Below are the code and all the weights of a small trained network. Each question names an input and a target symbol and asks about switching units off, where a switched-off unit gives its printed mean instead of its output.

import numpy as np


def w(rows, s, z=0):
    codes = np.array(rows[::2]) - 128.0
    scale = np.full(codes.shape[1], s)
    scale[-1] = z or s
    return codes * scale


def f(y):
    return np.maximum(y, 0)


def softmax(a):
    e = np.exp(a - a.max(-1, keepdims=True))
    return e / e.sum(-1, keepdims=True)


def log_softmax(a):
    a = a - a.max(-1, keepdims=True)
    return a - np.log(np.exp(a).sum(-1, keepdims=True))


def net(x, mask):
    ids = ['βεζημστφω'.index(c) for c in x.split()]
    T = len(ids)
    res = E[ids] + P[:T]
    u = 0
    for l in range(2):
        r = res
        for j in range(3):
            rows = slice(4 * j, 4 * j + 4)
            q, k, v = (r @ M[l][rows].T for M in (Q, K, V))
            z = softmax(np.where(np.tri(T) > 0, q @ k.T / 4**0.5, -1e9)) @ v
            o = O[l][rows]
            res = res + np.where(mask[u + j], z, o[:, -1]) @ o[:, :-1]
        u += 3
        y = f(res @ A[l][:, :-1].T + A[l][:, -1])
        res = res + np.where(mask[u : u + 4], y, B[l][:, -1]) @ B[l][:, :-1]
        u += 4
    return log_softmax(res[-1] @ U[:, :-1].T + U[:, -1])


Q, K, V, O, A, B = {}, {}, {}, {}, {}, {}
E = w([
[135,250,106],'β',
[160,199,171],'ε',
[135,127,145],'ζ',
[130,99,110],'η',
[53,138,199],'μ',
[152,215,135],'σ',
[144,181,23],'τ',
[74,66,173],'φ',
[169,56,148],'ω',
],0.012)
P = w([
[159,255,215],'0',
[84,22,89],'1',
[63,79,174],'2',
[249,137,118],'3',
[90,26,94],'4',
[65,86,182],'5',
[251,141,126],'6',
[86,34,86],'7',
],0.0087)
Q[0] = w([
[148,132,131],'0.h1',
[74,101,95],'0.h1',
[1,88,190],'0.h1',
[106,104,146],'0.h1',
[122,125,123],'0.h2',
[114,140,152],'0.h2',
[128,113,98],'0.h2',
[140,141,156],'0.h2',
[86,128,137],'0.h3',
[201,100,80],'0.h3',
[155,132,127],'0.h3',
[123,130,131],'0.h3',
],0.033)
K[0] = w([
[112,156,120],'0.h1',
[145,23,136],'0.h1',
[205,4,249],'0.h1',
[112,100,159],'0.h1',
[127,134,126],'0.h2',
[131,115,100],'0.h2',
[123,155,151],'0.h2',
[131,92,120],'0.h2',
[134,79,108],'0.h3',
[145,211,242],'0.h3',
[121,162,136],'0.h3',
[126,119,115],'0.h3',
],0.03)
V[0] = w([
[51,38,128],'0.h1',
[63,224,76],'0.h1',
[223,41,192],'0.h1',
[204,61,184],'0.h1',
[131,153,254],'0.h2',
[81,244,157],'0.h2',
[20,85,74],'0.h2',
[254,105,80],'0.h2',
[58,121,99],'0.h3',
[48,232,214],'0.h3',
[126,225,192],'0.h3',
[59,85,184],'0.h3',
],0.0053)
O[0] = w([
[160,10,125,100],'0.h1',
[35,169,111,130],'0.h1',
[237,117,153,133],'0.h1',
[203,118,149,134],'0.h1',
[63,144,211,218],'0.h2',
[148,81,227,218],'0.h2',
[136,68,59,50],'0.h2',
[159,196,97,104],'0.h2',
[89,129,145,98],'0.h3',
[126,2,71,252],'0.h3',
[148,49,59,240],'0.h3',
[126,71,178,125],'0.h3',
],0.0072,0.0036)
A[0] = w([
[1,132,88,15],'0.n1',
[44,72,177,43],'0.n2',
[111,235,222,6],'0.n3',
[98,48,146,254],'0.n4',
],0.0076,0.0041)
B[0] = w([
[76,52,85,158],'0.n1',
[181,167,185,168],'0.n2',
[143,2,114,174],'0.n3',
[151,224,75,254],'0.n4',
],0.011,0.0074)
Q[1] = w([
[82,61,205],'1.h1',
[123,162,90],'1.h1',
[104,104,30],'1.h1',
[86,69,247],'1.h1',
[124,100,151],'1.h2',
[122,197,117],'1.h2',
[134,109,118],'1.h2',
[137,152,92],'1.h2',
[90,119,132],'1.h3',
[174,151,79],'1.h3',
[116,231,194],'1.h3',
[249,148,149],'1.h3',
],0.018)
K[1] = w([
[139,181,45],'1.h1',
[58,79,149],'1.h1',
[44,108,169],'1.h1',
[163,188,22],'1.h1',
[125,165,118],'1.h2',
[105,75,159],'1.h2',
[142,133,118],'1.h2',
[143,86,134],'1.h2',
[100,152,118],'1.h3',
[112,65,171],'1.h3',
[158,248,154],'1.h3',
[252,76,138],'1.h3',
],0.018)
V[1] = w([
[43,121,147],'1.h1',
[81,120,139],'1.h1',
[136,254,100],'1.h1',
[118,28,166],'1.h1',
[82,151,166],'1.h2',
[95,169,139],'1.h2',
[85,55,234],'1.h2',
[171,181,35],'1.h2',
[154,212,133],'1.h3',
[165,230,144],'1.h3',
[150,225,117],'1.h3',
[162,63,240],'1.h3',
],0.0053)
O[1] = w([
[23,120,60,110],'1.h1',
[71,126,89,121],'1.h1',
[128,55,199,41],'1.h1',
[126,194,48,210],'1.h1',
[185,125,132,92],'1.h2',
[173,154,121,86],'1.h2',
[152,32,167,161],'1.h2',
[101,189,101,108],'1.h2',
[142,169,166,95],'1.h3',
[157,176,182,97],'1.h3',
[126,171,157,75],'1.h3',
[254,135,214,253],'1.h3',
],0.0066,0.0025)
A[1] = w([
[254,44,43,125],'1.n1',
[215,159,18,1],'1.n2',
[189,182,34,134],'1.n3',
[218,2,5,70],'1.n4',
],0.0094,0.0051)
B[1] = w([
[175,102,65,246],'1.n1',
[144,12,135,205],'1.n2',
[99,184,149,221],'1.n3',
[86,175,250,234],'1.n4',
],0.017,0.011)
U = w([
[47,154,169,25],'β',
[112,57,153,2],'ε',
[85,68,42,206],'ζ',
[123,238,100,187],'η',
[110,206,151,82],'μ',
[105,112,119,142],'σ',
[101,252,73,205],'τ',
[135,254,155,78],'φ',
[177,150,38,196],'ω',
],0.0075,0.0056)

Each question gives the input, a string of symbols that net reads in full, and the target symbol t.
The units are the heads (4 rows each of Q, K, V and O) and the neurons (one row each of A and B). Each row of codes is followed by its name. A weight is (code - 128) times the scale printed after its matrix; where a second scale follows, it is the last column's (O, A, B and U).
mask holds one flag per unit, layer by layer, with each layer's heads first. A switched-off unit (its flag False) gives its mean, the last column of its rows in O or B, instead of its output. The means were averaged over made-up inputs and are rounded, as every weight is.
A unit's drop is (log p(t) with every unit on - log p(t) with that unit switched off) / (log p(t) with every unit on - log p(t) with every unit switched off).
The circuit of an input: a set's keep is (log p(t) with only the set's units on - log p(t) with every unit switched off) / (log p(t) with every unit on - log p(t) with every unit switched off). Starting from the 12 units with the biggest drops (on a tie, the unit counted first), units are removed one at a time, each time the one whose removal leaves the highest keep (on an exact tie, the one counted first), for as long as the keep stays at least 0.8.
circuit, biggest first: the units of the circuit, biggest drop first
most important unit: the unit with the biggest drop
top k neurons: the k neurons with the biggest drops, biggest first
k most important neurons of layer l: the k neurons of layer l with the biggest drops, biggest first
which heads matter: for each layer, one digit per head in row order, 1 if its drop is at least 0.15 and else 0, layers parted by /
input β τ ω σ ε ζ ζ, target β: most important unit => 1.n4
input ω ω τ β ω β ω β, target ζ: circuit, biggest first => [0.h1, 1.n4, 0.n1]
input β β η β ω ω ε, target β: 3 most important neurons of layer 1 => [1.n4, 1.n2, 1.n3]
input β η β φ ω φ β, target β: circuit, biggest first => [1.n4, 1.h3, 0.h3]
input τ τ τ β, target τ: circuit, biggest first => [0.h1, 1.h3, 1.n4]
input ω ε β ω σ μ, target ω: 3 most important neurons of layer 0 => [0.n3, 0.n4, 0.n1]
input τ τ η ζ ω σ, target ω: which heads matter => 101 / 100
input τ ε σ τ τ τ ε, target τ: top 2 neurons => [1.n4, 1.n3]
input φ ε ε ω τ σ, target ω: top 2 neurons => [0.n3, 1.n4]
input ζ φ σ ω β η, target ω: circuit, biggest first => [1.n4, 0.h1, 0.h3]
input β β η β σ, target τ: which heads matter => 110 / 100
input φ τ β τ φ φ, target φ: circuit, biggest first => [0.h3, 1.n2]
input β η η ε, target β: circuit, biggest first => [1.n4, 0.h3, 1.h3]
input ε ζ ζ τ τ, target β: circuit, biggest first => [1.n4, 0.h3]
input ω ω ω β ω β ε, target ω: circuit, biggest first => [1.n4]
input τ β τ β ω ω η, target τ: circuit, biggest first => [0.h1, 1.n2, 1.h3]
input τ η ω ε ω β φ, target τ: 3 most important neurons of layer 0 => [0.n4, 0.n3, 0.n2]
input β ω ω σ η ω τ, target β: circuit, biggest first => [0.h3, 1.n4, 1.n2, 1.n3]
input ε ε β β, target ε: top 3 neurons => [1.n2, 0.n3, 1.n4]
input ε β β β, target ε: top 3 neurons => [1.n2, 1.n4, 0.n3]
input β β ω σ ω φ ζ, target β: which heads matter => 111 / 001
input ε β μ ε β, target ζ: circuit, biggest first => [0.h1, 1.n4]
input ω β φ φ, target ω: 2 most important neurons of layer 1 => [1.n1, 1.n4]
input ε ω τ, target ω: top 2 neurons => [1.n4, 0.n4]
input ω ω η, target ω: which heads matter => 101 / 100
input β ω β ε ε η σ, target β: most important neuron of layer 0 => [0.n4]
input τ μ ω β μ σ ε, target τ: which heads matter => 110 / 000
input τ β β τ η τ, target τ: 2 most important neurons of layer 1 => [1.n1, 1.n3]
input ε τ τ ζ, target ε: top 4 neurons => [1.n2, 1.n4, 0.n3, 1.n1]
input σ ε φ, target φ: which heads matter => 001 / 001
